Below is a small trained network, with its code and all its weights. Each question gives an input and a target symbol and asks what happens when units are switched off, that is, made to give their printed mean instead of their output.

import numpy as np


def w(rows, s, z=0):
    codes = np.array(rows[::2]) - 128.0
    scale = np.full(codes.shape[1], s)
    scale[-1] = z or s
    return codes * scale


def f(y):
    return np.maximum(y, 0)


def softmax(a):
    e = np.exp(a - a.max(-1, keepdims=True))
    return e / e.sum(-1, keepdims=True)


def log_softmax(a):
    a = a - a.max(-1, keepdims=True)
    return a - np.log(np.exp(a).sum(-1, keepdims=True))


def net(x, mask):
    ids = ['βδηθμπφω'.index(c) for c in x.split()]
    T = len(ids)
    res = E[ids] + P[:T]
    r = res
    for j in range(3):
        rows = slice(3 * j, 3 * j + 3)
        q, k, v = (r @ M[0][rows].T for M in (Q, K, V))
        z = softmax(np.where(np.tri(T) > 0, q @ k.T / 3**0.5, -1e9)) @ v
        o = O[0][rows]
        res = res + np.where(mask[j], z, o[:, -1]) @ o[:, :-1]
    y = f(res @ A[0][:, :-1].T + A[0][:, -1])
    res = res + np.where(mask[3:7], y, B[0][:, -1]) @ B[0][:, :-1]
    return log_softmax(res[-1] @ U[:, :-1].T + U[:, -1])


Q, K, V, O, A, B = {}, {}, {}, {}, {}, {}
E = w([
[45,154,255],'β',
[136,72,66],'δ',
[150,195,142],'η',
[181,163,154],'θ',
[201,123,145],'μ',
[178,183,153],'π',
[172,208,141],'φ',
[181,168,154],'ω',
],0.0085)
P = w([
[221,159,168],'0',
[111,211,49],'1',
[95,182,3],'2',
[98,186,41],'3',
[116,148,113],'4',
[104,118,137],'5',
[98,82,129],'6',
[66,125,153],'7',
],0.0058)
Q[0] = w([
[116,130,160],'head 1',
[98,171,150],'head 1',
[89,61,136],'head 1',
[126,164,91],'head 2',
[141,254,63],'head 2',
[102,92,151],'head 2',
[237,104,122],'head 3',
[96,199,40],'head 3',
[190,155,162],'head 3',
],0.015)
K[0] = w([
[121,106,138],'head 1',
[157,92,173],'head 1',
[68,117,153],'head 1',
[95,126,166],'head 2',
[62,130,225],'head 2',
[150,116,121],'head 2',
[69,72,101],'head 3',
[251,114,191],'head 3',
[69,98,144],'head 3',
],0.018)
V[0] = w([
[101,114,231],'head 1',
[221,88,69],'head 1',
[127,96,248],'head 1',
[20,149,54],'head 2',
[36,65,149],'head 2',
[90,97,124],'head 2',
[152,148,163],'head 3',
[42,177,130],'head 3',
[108,76,76],'head 3',
],0.012)
O[0] = w([
[110,229,91,48],'head 1',
[163,83,221,181],'head 1',
[114,251,108,40],'head 1',
[119,89,246,110],'head 2',
[32,177,167,3],'head 2',
[83,143,122,76],'head 2',
[157,71,102,162],'head 3',
[42,137,47,83],'head 3',
[123,202,185,73],'head 3',
],0.011,0.004)
A[0] = w([
[137,191,252,252],'neuron 1',
[23,59,188,146],'neuron 2',
[61,162,149,124],'neuron 3',
[88,143,74,188],'neuron 4',
],0.012,0.0044)
B[0] = w([
[205,136,4,231],'neuron 1',
[26,186,124,253],'neuron 2',
[122,60,108,166],'neuron 3',
[127,42,116,191],'neuron 4',
],0.017,0.0046)
U = w([
[127,89,84,199],'β',
[108,250,80,198],'δ',
[73,189,137,225],'η',
[147,193,120,39],'θ',
[254,142,87,159],'μ',
[145,184,122,3],'π',
[101,141,187,209],'φ',
[145,180,115,12],'ω',
],0.0056,0.0039)

Each question gives the input, a string of symbols that net reads in full, and the target symbol t.
The units are the heads (3 rows each of Q, K, V and O) and the neurons (one row each of A and B). Each row of codes is followed by its name. A weight is (code - 128) times the scale printed after its matrix; where a second scale follows, it is the last column's (O, A, B and U).
mask holds one flag per unit, heads first, then neurons. A switched-off unit (its flag False) gives its mean, the last column of its rows in O or B, instead of its output. The means were averaged over made-up inputs and are rounded, as every weight is.
A unit's drop is (log p(t) with every unit on - log p(t) with that unit switched off) / (log p(t) with every unit on - log p(t) with every unit switched off).
The circuit of an input: a set's keep is (log p(t) with only the set's units on - log p(t) with every unit switched off) / (log p(t) with every unit on - log p(t) with every unit switched off). Starting from all 7 units, units are removed one at a time, each time the one whose removal leaves the highest keep (on an exact tie, the one counted first), for as long as the keep stays at least 0.8.
circuit, biggest first: the units of the circuit, biggest drop first
unit that matters most: the unit with the biggest drop
k most important neurons: the k neurons with the biggest drops, biggest first
heads that matter: for each layer, one digit per head in row order, 1 if its drop is at least 0.15 and else 0, layers parted by /
drop when u is switched off: that unit's drop, to one decimal
input μ η β, target μ: circuit, biggest first : head 1; head 3; neuron 2
input δ β ω, target δ: 2 most important neurons : neuron 2; neuron 1
input δ φ β θ, target δ: circuit, biggest first : head 2; neuron 2; neuron 1; neuron 4
input δ β δ δ δ δ δ, target δ: circuit, biggest first : head 2; neuron 2; head 3; neuron 1
input δ δ δ δ π π δ, target η: circuit, biggest first : neuron 2; head 2; head 1
input β β β, target β: circuit, biggest first : head 1; neuron 4; neuron 3; head 3
input δ δ β δ π, target δ: unit that matters most : head 2
input δ δ π δ δ δ β η, target δ: heads that matter : 010
input β μ β β, target β: 3 most important neurons : neuron 4; neuron 3; neuron 2
input δ β δ δ η φ, target δ: heads that matter : 011
input δ δ δ, target φ: heads that matter : 100
input β η η, target β: circuit, biggest first : neuron 4; head 3; head 2
input θ δ δ δ β φ, target δ: drop when neuron 3 is switched off : 0.0
input δ δ β, target δ: drop when neuron 3 is switched off : -0.1
input μ μ β, target μ: drop when neuron 4 is switched off : 0.0
